Below is a small trained network, with its code and all its weights. Each question gives an input and a class and asks what happens when units are switched off, that is, made to give their printed mean instead of their output.

import numpy as np


def w(rows, s, z=0):
    codes = np.array(rows[::2]) - 128.0
    scale = np.full(codes.shape[1], s)
    scale[-1] = z or s
    return codes * scale


def f(y):
    return np.maximum(y, 0)


def log_softmax(a):
    a = a - a.max(-1, keepdims=True)
    return a - np.log(np.exp(a).sum(-1, keepdims=True))


def net(x, mask):
    res = np.array(x, float).reshape(1, 3) / 4 @ E
    y = f(res @ A[0][:, :-1].T + A[0][:, -1])
    res = res + np.where(mask, y, B[0][:, -1]) @ B[0][:, :-1]
    return log_softmax(res[-1] @ U[:, :-1].T + U[:, -1])


A, B = {}, {}
E = w([
[106,152,154,195,63,91,106,158,196,209,30],'x0',
[204,111,197,82,39,115,141,159,74,188,161],'x1',
[103,194,93,136,118,50,63,54,106,194,245],'x2',
],0.011)
A[0] = w([
[147,95,167,107,173,167,254,195,168,102,81,97],'N1',
[133,67,153,101,167,202,160,187,147,107,51,109],'N2',
[113,190,93,129,147,61,57,37,132,176,191,90],'N3',
[140,72,169,148,140,202,163,144,146,78,65,108],'N4',
[15,113,69,209,207,130,113,66,199,68,83,96],'N5',
[89,123,48,124,212,140,135,123,129,82,140,107],'N6',
[53,139,107,168,213,140,93,93,217,69,101,97],'N7',
[149,97,116,115,168,171,154,90,45,51,185,88],'N8',
[255,53,215,68,21,132,141,169,28,208,159,102],'N9',
[137,63,110,78,100,191,173,155,166,99,74,97],'N10',
[139,202,184,180,127,95,119,124,163,168,42,112],'N11',
[74,139,82,173,163,188,83,141,150,98,127,151],'N12',
[85,152,123,240,47,76,95,185,230,177,88,98],'N13',
[69,222,115,105,110,38,61,37,112,171,203,120],'N14',
[174,102,121,93,145,104,114,133,159,104,100,249],'N15',
[96,152,151,160,97,104,139,186,237,181,95,88],'N16',
[122,112,152,164,85,103,71,103,156,154,65,144],'N17',
[161,95,132,35,235,164,146,121,9,31,234,120],'N18',
[181,65,95,87,152,147,104,182,209,122,97,105],'N19',
],0.0075,0.016)
B[0] = w([
[162,144,98,188,165,122,140,136,76,180,117,194],'N1',
[149,107,86,148,164,158,146,154,107,174,103,200],'N2',
[178,99,84,143,201,139,160,162,86,182,105,201],'N3',
[132,116,90,139,160,124,186,171,87,163,99,192],'N4',
[161,153,165,113,83,103,65,175,74,72,172,229],'N5',
[152,155,130,101,81,78,103,143,126,100,104,186],'N6',
[168,167,150,131,86,86,102,194,96,81,188,207],'N7',
[212,146,153,155,115,80,147,57,178,122,64,183],'N8',
[138,181,168,111,68,72,48,185,87,118,207,226],'N9',
[167,127,91,170,143,136,152,153,101,162,97,177],'N10',
[163,130,170,138,127,136,147,86,165,117,117,178],'N11',
[84,179,139,82,92,134,101,153,129,115,144,199],'N12',
[175,148,131,114,112,96,150,72,177,126,74,203],'N13',
[121,91,52,153,155,182,180,174,76,174,88,229],'N14',
[2,95,114,25,122,234,138,119,175,141,172,250],'N15',
[183,146,117,153,119,57,158,64,163,110,90,172],'N16',
[122,87,152,125,108,126,143,115,187,119,100,181],'N17',
[159,128,137,129,112,80,179,69,217,109,105,246],'N18',
[140,102,94,125,126,120,118,123,99,151,121,159],'N19',
],0.011,0.016)
U = w([
[148,121,67,138,179,150,147,160,76,179,118,97],'0',
[168,140,145,127,113,96,144,44,200,112,111,96],'1',
[148,161,163,116,78,100,55,190,82,101,180,108],'2',
[5,109,119,86,120,226,129,116,183,142,168,254],'3',
[113,108,146,174,167,140,101,113,106,126,144,95],'4',
],0.014,0.0083)

Each question gives the input, the list of numbers given to net, and the class t.
The units are the neurons (one row each of A and B). Each row of codes is followed by its name. A weight is (code - 128) times the scale printed after its matrix; where a second scale follows, it is the last column's (A, B and U).
mask holds one flag per neuron, in row order. A switched-off neuron (its flag False) gives its mean, the last column of its row in B, instead of its output. The means were averaged over made-up inputs and are rounded, as every weight is.
A unit's drop is (log p(t) with every unit on - log p(t) with that unit switched off) / (log p(t) with every unit on - log p(t) with every unit switched off).
The circuit of an input: a set's keep is (log p(t) with only the set's units on - log p(t) with every unit switched off) / (log p(t) with every unit on - log p(t) with every unit switched off). Starting from the 12 units with the biggest drops (on a tie, the unit counted first), units are removed one at a time, each time the one whose removal leaves the highest keep (on an exact tie, the one counted first), for as long as the keep stays at least 0.8.
units of the circuit, in order: the units of the circuit, biggest drop first
unit that matters most: the unit with the biggest drop
k most important neurons: the k neurons with the biggest drops, biggest first
drop when u is switched off: that unit's drop, to one decimal
input [6,5,5], class 1: unit that matters most : N13
input [1,-3,3], class 3: units of the circuit, in order : N9; N1; N8
input [7,-8,6], class 2: 2 most important neurons : N5; N7
input [-4,0,3], class 1: 2 most important neurons : N18; N8
input [0,-7,5], class 2: 2 most important neurons : N5; N7
input [2,-5,-4], class 2: 3 most important neurons : N5; N14; N7
input [-1,6,-6], class 0: 4 most important neurons : N5; N2; N7; N1
input [4,4,0], class 1: 2 most important neurons : N5; N7
input [-3,-1,2], class 3: 2 most important neurons : N13; N16
input [2,7,7], class 0: 4 most important neurons : N14; N3; N5; N7
input [4,-6,2], class 2: 2 most important neurons : N5; N18
input [4,-6,-3], class 2: 2 most important neurons : N5; N18
input [-6,-6,-4], class 1: 3 most important neurons : N18; N9; N8
input [6,7,8], class 0: units of the circuit, in order : N14
input [-5,3,5], class 0: 3 most important neurons : N14; N3; N13
input [-7,7,6], class 1: 3 most important neurons : N18; N8; N5
input [7,0,5], class 1: drop when N13 is switched off : 1.0
input [6,1,5], class 1: drop when N17 is switched off : 0.3
input [5,7,8], class 0: drop when N14 is switched off : 1.2
input [3,-2,2], class 3: unit that matters most : N18
